Here is a tiny trained network, its code and every weight. The questions are about switching its units off for an input and a class, where a switched-off unit gives its printed mean instead of its output.

import numpy as np


def w(rows, s, z=0):
    codes = np.array(rows[::2]) - 128.0
    scale = np.full(codes.shape[1], s)
    scale[-1] = z or s
    return codes * scale


def f(y):
    return y / 2 * (1 + np.tanh(0.7978845608 * (y + 0.044715 * y**3)))


def log_softmax(a):
    a = a - a.max(-1, keepdims=True)
    return a - np.log(np.exp(a).sum(-1, keepdims=True))


def net(x, mask):
    res = np.array(x, float).reshape(1, 8) / 4 @ E
    y = f(res @ A[0][:, :-1].T + A[0][:, -1])
    res = res + np.where(mask, y, B[0][:, -1]) @ B[0][:, :-1]
    return log_softmax(res[-1] @ U[:, :-1].T + U[:, -1])


A, B = {}, {}
E = w([
[35,254,9,76],'x0',
[127,130,132,127],'x1',
[133,124,120,124],'x2',
[20,43,185,29],'x3',
[138,154,156,116],'x4',
[132,108,110,132],'x5',
[125,133,131,131],'x6',
[129,138,139,124],'x7',
],0.0065)
A[0] = w([
[65,80,138,46,110],'neuron 0',
[157,86,254,185,149],'neuron 1',
[208,87,208,201,104],'neuron 2',
[53,75,143,78,90],'neuron 3',
[53,115,160,51,99],'neuron 4',
[185,161,63,203,89],'neuron 5',
[160,110,180,141,65],'neuron 6',
[107,100,182,196,68],'neuron 7',
[205,67,160,100,72],'neuron 8',
[55,186,76,136,69],'neuron 9',
[194,188,162,109,254],'neuron 10',
[77,89,159,74,73],'neuron 11',
[162,150,68,49,70],'neuron 12',
[172,70,169,143,61],'neuron 13',
[175,150,72,212,91],'neuron 14',
[158,103,195,149,86],'neuron 15',
[93,179,53,78,56],'neuron 16',
[129,191,91,56,90],'neuron 17',
[75,82,143,84,91],'neuron 18',
[194,169,104,175,91],'neuron 19',
[159,189,122,223,89],'neuron 20',
[109,202,89,62,87],'neuron 21',
],0.0082,0.011)
B[0] = w([
[219,144,160,102,163],'neuron 0',
[93,142,79,168,193],'neuron 1',
[78,177,119,165,172],'neuron 2',
[148,205,149,92,150],'neuron 3',
[235,91,136,186,157],'neuron 4',
[198,140,206,80,153],'neuron 5',
[123,171,166,163,125],'neuron 6',
[152,145,148,198,124],'neuron 7',
[132,210,127,242,138],'neuron 8',
[87,145,180,203,146],'neuron 9',
[92,26,64,69,244],'neuron 10',
[146,155,185,111,137],'neuron 11',
[132,193,166,199,125],'neuron 12',
[95,242,208,209,134],'neuron 13',
[169,150,189,69,148],'neuron 14',
[126,152,125,205,137],'neuron 15',
[109,188,135,213,146],'neuron 16',
[69,167,175,209,144],'neuron 17',
[208,159,206,107,140],'neuron 18',
[116,118,237,81,143],'neuron 19',
[173,165,185,62,147],'neuron 20',
[111,139,138,254,152],'neuron 21',
],0.0075,0.011)
U = w([
[109,192,139,202,16],'0',
[143,134,92,80,252],'1',
[250,171,193,58,2],'2',
[141,116,81,92,202],'3',
[128,111,86,87,159],'4',
[129,111,90,92,163],'5',
],0.011,0.0065)

Each question gives the input, the list of numbers given to net, and the class t.
The units are the neurons (one row each of A and B). Each row of codes is followed by its name. A weight is (code - 128) times the scale printed after its matrix; where a second scale follows, it is the last column's (A, B and U).
mask holds one flag per neuron, in row order. A switched-off neuron (its flag False) gives its mean, the last column of its row in B, instead of its output. The means were averaged over made-up inputs and are rounded, as every weight is.
A unit's drop is (log p(t) with every unit on - log p(t) with that unit switched off) / (log p(t) with every unit on - log p(t) with every unit switched off).
The circuit of an input: a set's keep is (log p(t) with only the set's units on - log p(t) with every unit switched off) / (log p(t) with every unit on - log p(t) with every unit switched off). Starting from the 12 units with the biggest drops (on a tie, the unit counted first), units are removed one at a time, each time the one whose removal leaves the highest keep (on an exact tie, the one counted first), for as long as the keep stays at least 0.8.
units of the circuit, in order: the units of the circuit, biggest drop first
most important unit: the unit with the biggest drop
top k neurons: the k neurons with the biggest drops, biggest first
drop of u: that unit's drop, to one decimal
input [2,5,4,-8,-6,-6,-5,-1], class 2: units of the circuit, in order => [neuron 5; neuron 14]
input [7,-2,-6,7,7,0,2,7], class 0: most important unit => neuron 21
input [6,1,2,-8,3,2,4,3], class 2: top 3 neurons => [neuron 5; neuron 20; neuron 14]
input [-1,6,6,7,4,0,3,1], class 2: units of the circuit, in order => [neuron 0; neuron 18; neuron 4]
input [5,8,-7,-8,6,4,3,8], class 2: units of the circuit, in order => [neuron 5; neuron 20]
input [7,6,4,7,-1,-5,2,-5], class 0: units of the circuit, in order => [neuron 21; neuron 16; neuron 10]
input [-4,-5,-5,6,-1,-2,3,7], class 2: top 2 neurons => [neuron 0; neuron 18]
input [-3,-6,-7,-8,-2,-7,-6,5], class 2: top 4 neurons => [neuron 5; neuron 20; neuron 14; neuron 19]
input [-8,7,4,-2,-7,8,3,6], class 0: drop of neuron 13 => 0.1
input [-7,5,-1,-6,-1,-3,4,-2], class 0: drop of neuron 8 => 0.2
input [-8,-1,-7,0,-3,4,7,0], class 0: drop of neuron 12 => 0.0
input [-5,-2,-4,7,-4,-3,6,4], class 2: drop of neuron 18 => 0.3
